Here is a tiny trained network, its code and every weight. The questions are about switching its units off for an input and a target symbol, where a switched-off unit gives its printed mean instead of its output.

import numpy as np


def w(rows, s, z=0):
    codes = np.array(rows[::2]) - 128.0
    scale = np.full(codes.shape[1], s)
    scale[-1] = z or s
    return codes * scale


def norm(h):
    return h / np.sqrt((h * h).mean(-1, keepdims=True) + 1e-5)


def f(y):
    return np.maximum(y, 0)


def softmax(a):
    e = np.exp(a - a.max(-1, keepdims=True))
    return e / e.sum(-1, keepdims=True)


def log_softmax(a):
    a = a - a.max(-1, keepdims=True)
    return a - np.log(np.exp(a).sum(-1, keepdims=True))


def net(x, mask):
    ids = ['ΘΛΞαβγζημπτ'.index(c) for c in x.split()]
    T = len(ids)
    res = E[ids] + P[:T]
    u = 0
    for l in range(2):
        r = norm(res)
        for j in range(3):
            rows = slice(2 * j, 2 * j + 2)
            q, k, v = (r @ M[l][rows].T for M in (Q, K, V))
            z = softmax(np.where(np.tri(T) > 0, q @ k.T / 2**0.5, -1e9)) @ v
            o = O[l][rows]
            res = res + np.where(mask[u + j], z, o[:, -1]) @ o[:, :-1]
        u += 3
        y = f(norm(res) @ A[l][:, :-1].T + A[l][:, -1])
        res = res + np.where(mask[u : u + 12], y, B[l][:, -1]) @ B[l][:, :-1]
        u += 12
    return log_softmax(norm(res)[-1] @ U[:, :-1].T + U[:, -1])


Q, K, V, O, A, B = {}, {}, {}, {}, {}, {}
E = w([
[123,74,126,66,202,91,95,93,80,51,120,182],'Θ',
[101,163,188,130,141,154,167,194,97,101,43,71],'Λ',
[65,173,107,35,117,204,93,187,141,115,88,155],'Ξ',
[55,169,100,143,66,160,92,186,142,211,126,115],'α',
[169,35,83,190,181,123,48,85,253,243,182,136],'β',
[28,158,164,110,107,151,110,219,111,223,84,141],'γ',
[124,110,76,107,3,128,71,118,63,64,111,97],'ζ',
[234,132,9,145,138,31,147,136,182,149,80,116],'η',
[68,158,55,105,91,190,62,195,120,211,138,154],'μ',
[150,11,105,109,12,82,53,171,199,208,73,194],'π',
[158,113,153,190,176,179,118,252,133,174,150,115],'τ',
],0.012)
P = w([
[81,65,156,127,172,164,76,32,40,253,106,42],'0',
[102,91,158,215,167,191,56,48,78,174,37,96],'1',
[97,91,149,209,152,162,74,83,89,157,54,120],'2',
[87,97,143,202,137,137,92,100,86,138,70,139],'3',
[88,95,136,193,120,131,103,119,100,126,81,139],'4',
[93,89,133,171,116,115,108,137,117,125,96,131],'5',
[91,82,132,161,102,103,120,144,127,108,101,130],'6',
[98,78,129,144,91,90,126,158,140,108,113,119],'7',
[102,73,126,127,84,81,134,161,150,104,121,114],'8',
],0.0046)
Q[0] = w([
[199,122,102,152,94,124,116,144,100,43,163,185],'L0H0',
[44,94,52,162,151,87,73,216,124,160,70,99],'L0H0',
[155,57,121,253,62,183,63,122,165,185,150,100],'L0H1',
[156,73,8,123,93,73,59,146,93,80,45,133],'L0H1',
[203,41,171,150,121,89,179,138,171,104,116,121],'L0H2',
[193,48,188,130,131,159,147,86,73,90,132,140],'L0H2',
],0.0053)
K[0] = w([
[53,54,57,150,82,95,84,63,98,94,103,69],'L0H0',
[226,112,20,102,138,129,198,136,211,212,33,94],'L0H0',
[173,105,101,205,46,116,66,132,142,183,197,101],'L0H1',
[238,125,10,60,3,82,48,51,117,122,108,151],'L0H1',
[170,69,139,118,94,133,105,106,125,192,74,136],'L0H2',
[114,41,187,119,111,119,106,184,139,107,95,156],'L0H2',
],0.0044)
V[0] = w([
[235,157,16,160,108,55,116,173,138,125,77,20],'L0H0',
[130,132,97,81,85,73,100,89,123,44,125,110],'L0H0',
[5,110,186,124,149,204,120,175,133,94,156,112],'L0H1',
[182,190,101,163,253,96,212,120,107,117,132,106],'L0H1',
[95,109,159,91,171,192,154,87,59,105,156,73],'L0H2',
[193,186,105,124,97,75,119,182,178,70,67,214],'L0H2',
],0.0048)
O[0] = w([
[124,180,137,56,84,98,189,163,90,139,81,165,180],'L0H0',
[162,94,100,172,104,140,130,149,175,157,129,203,94],'L0H0',
[161,169,71,170,2,121,64,162,78,187,113,151,106],'L0H1',
[126,40,46,85,63,159,144,145,180,150,143,170,1],'L0H1',
[124,113,151,156,124,154,132,80,89,145,148,64,83],'L0H2',
[129,138,181,143,106,72,157,198,182,183,170,80,99],'L0H2',
],0.0064,0.0086)
A[0] = w([
[87,49,71,78,96,194,212,104,98,154,120,120,97],'L0N0',
[133,2,123,125,165,161,116,58,144,99,204,179,52],'L0N1',
[141,119,70,92,176,147,128,180,112,94,91,142,154],'L0N2',
[157,135,175,219,106,152,165,93,112,171,210,95,13],'L0N3',
[40,137,124,113,117,171,161,37,122,109,240,12,46],'L0N4',
[168,74,174,121,156,127,93,108,92,140,161,159,188],'L0N5',
[135,143,132,124,230,98,146,149,202,109,129,200,153],'L0N6',
[18,78,116,54,65,165,83,78,134,203,144,140,155],'L0N7',
[122,171,201,84,224,141,151,108,100,70,144,96,129],'L0N8',
[166,63,10,85,128,148,229,66,153,120,169,106,3],'L0N9',
[133,166,80,165,91,190,97,175,70,127,126,57,180],'L0N10',
[158,170,177,187,191,105,159,95,134,123,141,54,71],'L0N11',
],0.0073,0.0033)
B[0] = w([
[93,195,86,184,89,38,159,85,157,202,116,64,136],'L0N0',
[123,203,89,141,48,57,154,194,226,134,109,231,178],'L0N1',
[43,168,143,154,114,71,144,155,102,186,148,75,177],'L0N2',
[140,37,157,97,247,250,53,65,56,83,70,81,136],'L0N3',
[70,121,219,112,162,194,36,46,52,107,31,22,139],'L0N4',
[52,123,197,150,129,155,65,155,107,71,36,110,203],'L0N5',
[81,201,96,113,81,102,167,174,153,106,117,174,216],'L0N6',
[169,170,220,217,169,191,144,157,19,163,151,52,203],'L0N7',
[112,83,166,141,160,194,101,56,49,214,141,2,179],'L0N8',
[110,61,93,152,216,40,135,73,119,182,140,145,139],'L0N9',
[91,188,106,184,111,65,156,115,206,110,144,190,253],'L0N10',
[117,83,161,46,174,156,34,50,23,166,90,5,165],'L0N11',
],0.0072,0.0068)
Q[1] = w([
[138,145,87,143,188,112,87,110,233,201,104,153],'L1H0',
[202,94,156,117,206,245,111,55,158,175,223,84],'L1H0',
[137,98,135,110,128,105,96,169,122,190,77,111],'L1H1',
[141,87,105,226,189,201,69,51,132,97,187,143],'L1H1',
[160,73,124,113,155,57,139,158,118,141,105,171],'L1H2',
[142,123,192,162,153,197,78,137,113,100,159,103],'L1H2',
],0.011)
K[1] = w([
[143,167,93,105,164,115,66,136,216,186,136,153],'L1H0',
[93,134,116,157,110,247,46,106,126,134,127,142],'L1H0',
[165,87,120,89,116,103,42,135,144,144,133,126],'L1H1',
[47,162,112,150,220,182,146,146,137,140,94,150],'L1H1',
[205,63,146,114,163,104,128,150,133,85,68,129],'L1H2',
[126,114,137,217,125,174,94,109,77,200,159,113],'L1H2',
],0.011)
V[1] = w([
[150,148,107,60,153,71,203,255,144,141,160,210],'L1H0',
[82,97,201,177,99,154,59,166,150,115,180,200],'L1H0',
[129,83,153,133,138,118,57,132,124,152,82,163],'L1H1',
[154,73,125,93,122,154,105,242,168,196,113,177],'L1H1',
[167,180,117,137,177,51,205,117,163,74,169,168],'L1H2',
[117,224,177,88,78,123,139,154,154,86,86,172],'L1H2',
],0.0065)
O[1] = w([
[219,149,122,93,104,124,49,133,174,84,131,254,55],'L1H0',
[74,160,177,53,75,107,175,179,184,147,144,104,141],'L1H0',
[159,94,68,173,147,171,121,77,89,132,116,136,255],'L1H1',
[58,120,111,173,120,185,189,141,85,87,149,79,99],'L1H1',
[84,59,199,68,63,230,96,161,188,103,150,159,51],'L1H2',
[230,115,90,142,62,139,148,146,149,96,191,132,199],'L1H2',
],0.0078,0.0075)
A[1] = w([
[153,84,85,152,146,222,116,166,122,125,140,163,100],'L1N0',
[120,116,206,121,158,188,92,100,73,144,139,78,96],'L1N1',
[73,128,119,139,140,105,155,92,112,174,112,99,23],'L1N2',
[142,164,160,134,98,120,132,167,146,146,166,170,93],'L1N3',
[191,120,151,77,157,89,119,72,128,162,154,162,23],'L1N4',
[126,126,130,150,94,107,114,152,145,154,129,151,88],'L1N5',
[146,122,140,99,80,153,152,155,169,100,163,194,92],'L1N6',
[113,98,150,8,118,204,129,156,129,103,163,139,164],'L1N7',
[105,112,163,112,168,108,117,128,163,115,171,170,118],'L1N8',
[161,116,138,61,121,179,154,153,154,92,168,157,11],'L1N9',
[167,149,183,66,169,151,101,148,138,103,192,149,42],'L1N10',
[146,96,130,69,118,148,158,128,151,69,179,145,2],'L1N11',
],0.013,0.0043)
B[1] = w([
[88,112,17,143,142,129,133,125,108,141,105,146,159],'L1N0',
[16,89,96,150,177,156,147,85,84,205,118,51,196],'L1N1',
[190,164,175,117,164,88,168,142,123,114,185,151,249],'L1N2',
[88,75,138,89,130,115,110,107,187,147,123,71,157],'L1N3',
[119,79,129,157,102,198,62,104,82,148,196,94,139],'L1N4',
[73,89,139,130,157,107,136,105,141,123,153,159,155],'L1N5',
[188,155,148,104,179,159,165,145,99,91,93,49,166],'L1N6',
[92,196,122,162,128,67,221,119,96,183,181,49,131],'L1N7',
[146,158,176,127,70,168,183,98,69,147,151,121,136],'L1N8',
[62,166,131,222,113,83,150,122,64,159,169,104,139],'L1N9',
[114,110,219,208,106,97,139,89,102,164,246,88,136],'L1N10',
[67,196,124,190,87,57,159,231,116,186,150,91,132],'L1N11',
],0.011,0.014)
U = w([
[100,130,180,128,129,164,125,72,111,80,93,170,69],'Θ',
[159,121,147,85,134,171,145,131,206,59,83,27,209],'Λ',
[213,255,137,144,134,46,163,214,130,135,162,184,33],'Ξ',
[145,140,124,114,143,141,86,130,144,145,66,112,5],'α',
[122,102,183,199,173,210,174,89,181,79,126,171,65],'β',
[128,109,148,110,152,147,91,161,121,149,89,140,19],'γ',
[175,47,181,176,162,152,32,112,116,109,193,140,186],'ζ',
[153,81,110,69,141,127,183,71,134,166,140,181,151],'η',
[34,108,65,161,25,59,71,136,188,185,126,131,149],'μ',
[134,114,12,161,155,153,111,131,97,74,108,152,203],'π',
[56,94,122,156,165,175,147,53,83,178,154,26,96],'τ',
],0.0079,0.0024)

Each question gives the input, a string of symbols that net reads in full, and the target symbol t.
The units are the heads (2 rows each of Q, K, V and O) and the neurons (one row each of A and B). Each row of codes is followed by its name. A weight is (code - 128) times the scale printed after its matrix; where a second scale follows, it is the last column's (O, A, B and U).
mask holds one flag per unit, layer by layer, with each layer's heads first. A switched-off unit (its flag False) gives its mean, the last column of its rows in O or B, instead of its output. The means were averaged over made-up inputs and are rounded, as every weight is.
A unit's drop is (log p(t) with every unit on - log p(t) with that unit switched off) / (log p(t) with every unit on - log p(t) with every unit switched off).
The circuit of an input: a set's keep is (log p(t) with only the set's units on - log p(t) with every unit switched off) / (log p(t) with every unit on - log p(t) with every unit switched off). Starting from the 12 units with the biggest drops (on a tie, the unit counted first), units are removed one at a time, each time the one whose removal leaves the highest keep (on an exact tie, the one counted first), for as long as the keep stays at least 0.8.
units of the circuit, in order: the units of the circuit, biggest drop first
most important unit: the unit with the biggest drop
k most important neurons: the k neurons with the biggest drops, biggest first
top k neurons in layer l: the k neurons of layer l with the biggest drops, biggest first
heads that matter: for each layer, one digit per head in row order, 1 if its drop is at least 0.15 and else 0, layers parted by /
input Ξ α ζ π β Θ β β, target μ: 2 most important neurons	L0N1; L0N6
input τ π π ζ π α Ξ Ξ, target Ξ: top 4 neurons in layer 0	L0N10; L0N8; L0N11; L0N1
input η π ζ ζ ζ τ, target ζ: heads that matter	110 / 110
input π π β Θ μ β β, target μ: units of the circuit, in order	L0N6; L0N1; L1N2; L1H0
input μ β Θ α π ζ ζ π β, target Ξ: units of the circuit, in order	L0N1; L1N1
input Ξ γ Ξ π γ, target Ξ: units of the circuit, in order	L1N1; L1H2
input β β β ζ β, target Λ: heads that matter	011 / 101
input Θ μ β α π Λ π μ, target Ξ: units of the circuit, in order	L1N1
input ζ π Λ τ Ξ τ π τ, target μ: 2 most important neurons	L0N10; L0N8
input η γ β π τ, target π: heads that matter	000 / 100
input Θ Θ π Θ, target μ: top 2 neurons in layer 0	L0N1; L0N8
input Ξ Θ α τ Λ Λ, target Ξ: heads that matter	111 / 010
input τ η τ η, target Ξ: heads that matter	101 / 111
input τ β α ζ π π π α, target Ξ: most important unit	L0H0
input π η π, target π: top 3 neurons in layer 0	L0N10; L0N2; L0N1
input π β ζ α β ζ η τ β, target ζ: 2 most important neurons	L0N6; L0N5
input π μ ζ π Λ η Λ, target π: 3 most important neurons	L0N10; L1N0; L1N2
input α π π γ π τ π, target Λ: 2 most important neurons	L0N8; L0N11
input γ Λ μ η, target η: 4 most important neurons	L0N9; L0N0; L0N6; L1N8
input τ η β, target β: most important unit	L0H1
input ζ ζ ζ π ζ Θ π α η, target π: 2 most important neurons	L0N10; L0N11
input τ β μ Ξ β π Ξ, target Ξ: 2 most important neurons	L0N10; L0N11
input μ Θ Ξ Λ α Ξ Θ, target Ξ: heads that matter	111 / 100
input Λ β β π π π, target μ: top 2 neurons in layer 0	L0N8; L0N10
input Ξ β Θ α π γ α, target Ξ: top 4 neurons in layer 0	L0N10; L0N1; L0N6; L0N8
input β γ β π π, target Ξ: heads that matter	111 / 101
input μ π Θ β α π η, target π: heads that matter	000 / 100
input Θ π π τ μ Θ ζ η μ, target ζ: heads that matter	100 / 110
input μ τ η, target η: most important unit	L0N9
input η γ Ξ α π, target π: heads that matter	000 / 110
